Below is a small trained network, with its code and all its weights. Each question gives an input and a class and asks what happens when units are switched off, that is, made to give their printed mean instead of their output.

import numpy as np


def w(rows, s, z=0):
    codes = np.array(rows[::2]) - 128.0
    scale = np.full(codes.shape[1], s)
    scale[-1] = z or s
    return codes * scale


def f(y):
    return np.maximum(y, 0)


def log_softmax(a):
    a = a - a.max(-1, keepdims=True)
    return a - np.log(np.exp(a).sum(-1, keepdims=True))


def net(x, mask):
    res = np.array(x, float).reshape(1, 4) / 4 @ E
    y = f(res @ A[0][:, :-1].T + A[0][:, -1])
    res = res + np.where(mask, y, B[0][:, -1]) @ B[0][:, :-1]
    return log_softmax(res[-1] @ U[:, :-1].T + U[:, -1])


A, B = {}, {}
E = w([
[190,148,18,87,221,255,52],'x0',
[96,45,37,90,16,186,173],'x1',
[183,208,168,66,26,138,64],'x2',
[32,138,152,197,101,197,52],'x3',
],0.0079)
A[0] = w([
[41,148,165,238,79,171,58,29],'neuron 0',
[223,107,141,50,124,35,209,55],'neuron 1',
[90,17,46,85,10,158,178,51],'neuron 2',
[82,101,231,199,29,12,212,57],'neuron 3',
[227,115,135,58,121,39,227,60],'neuron 4',
[26,137,183,244,66,188,44,41],'neuron 5',
[175,194,156,103,30,125,99,73],'neuron 6',
[163,206,170,81,37,118,93,92],'neuron 7',
[83,122,223,164,37,30,200,2],'neuron 8',
[104,60,62,73,26,179,179,26],'neuron 9',
[182,193,176,70,43,148,73,66],'neuron 10',
[69,3,124,226,220,105,214,20],'neuron 11',
[166,213,211,154,235,77,81,9],'neuron 12',
[220,130,91,58,164,87,189,50],'neuron 13',
[177,177,162,97,53,143,86,34],'neuron 14',
[155,201,187,57,37,124,83,67],'neuron 15',
[147,218,216,183,212,67,105,55],'neuron 16',
[134,124,129,85,52,155,117,104],'neuron 17',
],0.006,0.0043)
B[0] = w([
[44,44,182,26,161,118,82,181],'neuron 0',
[38,54,178,41,144,137,84,197],'neuron 1',
[205,51,185,221,54,79,104,219],'neuron 2',
[226,213,53,108,185,254,39,254],'neuron 3',
[49,62,185,42,148,134,81,201],'neuron 4',
[47,39,184,21,154,114,95,197],'neuron 5',
[89,128,77,176,194,66,162,187],'neuron 6',
[88,149,60,163,187,53,184,197],'neuron 7',
[199,168,52,124,202,229,54,222],'neuron 8',
[221,37,184,212,62,105,87,195],'neuron 9',
[91,129,51,172,208,85,177,195],'neuron 10',
[60,194,35,196,214,17,229,205],'neuron 11',
[218,20,164,224,40,118,84,186],'neuron 12',
[50,72,160,40,159,162,57,181],'neuron 13',
[111,110,77,162,194,91,151,171],'neuron 14',
[90,135,53,164,189,55,182,197],'neuron 15',
[201,27,199,239,29,95,110,191],'neuron 16',
[130,101,123,179,126,91,143,169],'neuron 17',
],0.0061,0.0093)
U = w([
[186,92,169,189,59,99,126,109],'0',
[82,154,62,156,170,58,197,103],'1',
[191,169,65,106,167,252,81,112],'2',
[51,97,189,29,128,121,112,118],'3',
[118,196,155,120,93,133,181,250],'4',
[124,203,154,100,78,139,183,97],'5',
],0.014,0.017)

Each question gives the input, the list of numbers given to net, and the class t.
The units are the neurons (one row each of A and B). Each row of codes is followed by its name. A weight is (code - 128) times the scale printed after its matrix; where a second scale follows, it is the last column's (A, B and U).
mask holds one flag per neuron, in row order. A switched-off neuron (its flag False) gives its mean, the last column of its row in B, instead of its output. The means were averaged over made-up inputs and are rounded, as every weight is.
A unit's drop is (log p(t) with every unit on - log p(t) with that unit switched off) / (log p(t) with every unit on - log p(t) with every unit switched off).
The circuit of an input: a set's keep is (log p(t) with only the set's units on - log p(t) with every unit switched off) / (log p(t) with every unit on - log p(t) with every unit switched off). Starting from the 12 units with the biggest drops (on a tie, the unit counted first), units are removed one at a time, each time the one whose removal leaves the highest keep (on an exact tie, the one counted first), for as long as the keep stays at least 0.8.
units of the circuit, in order: the units of the circuit, biggest drop first
unit that matters most: the unit with the biggest drop
k most important neurons: the k neurons with the biggest drops, biggest first
drop of u: that unit's drop, to one decimal
input [-2,8,-7,7], class 0: units of the circuit, in order => (neuron 2)
input [4,-7,6,8], class 3: 4 most important neurons => (neuron 5; neuron 0; neuron 2; neuron 9)
input [7,7,-2,5], class 0: 2 most important neurons => (neuron 3; neuron 2)
input [8,-8,2,-2], class 0: units of the circuit, in order => (neuron 12; neuron 16)
input [3,-4,5,8], class 3: 2 most important neurons => (neuron 5; neuron 0)
input [0,3,4,-1], class 1: 2 most important neurons => (neuron 16; neuron 12)
input [-5,-3,-6,-7], class 3: 2 most important neurons => (neuron 4; neuron 1)
input [-5,-8,-5,5], class 0: 2 most important neurons => (neuron 16; neuron 12)
input [-3,7,-2,-6], class 0: 2 most important neurons => (neuron 2; neuron 9)
input [-2,-3,4,0], class 1: 2 most important neurons => (neuron 2; neuron 9)
input [-6,0,5,-5], class 2: 3 most important neurons => (neuron 3; neuron 8; neuron 11)
input [-4,-7,-2,4], class 0: 2 most important neurons => (neuron 16; neuron 12)
input [5,-6,4,7], class 3: 2 most important neurons => (neuron 5; neuron 0)
input [-4,-5,-1,-1], class 0: unit that matters most => neuron 16
input [2,-4,7,-8], class 3: drop of neuron 15 => -0.1
input [3,-2,0,0], class 4: drop of neuron 7 => -0.1
input [1,8,-2,2], class 0: drop of neuron 1 => 0.0
input [1,-3,3,1], class 4: 2 most important neurons => (neuron 2; neuron 9)
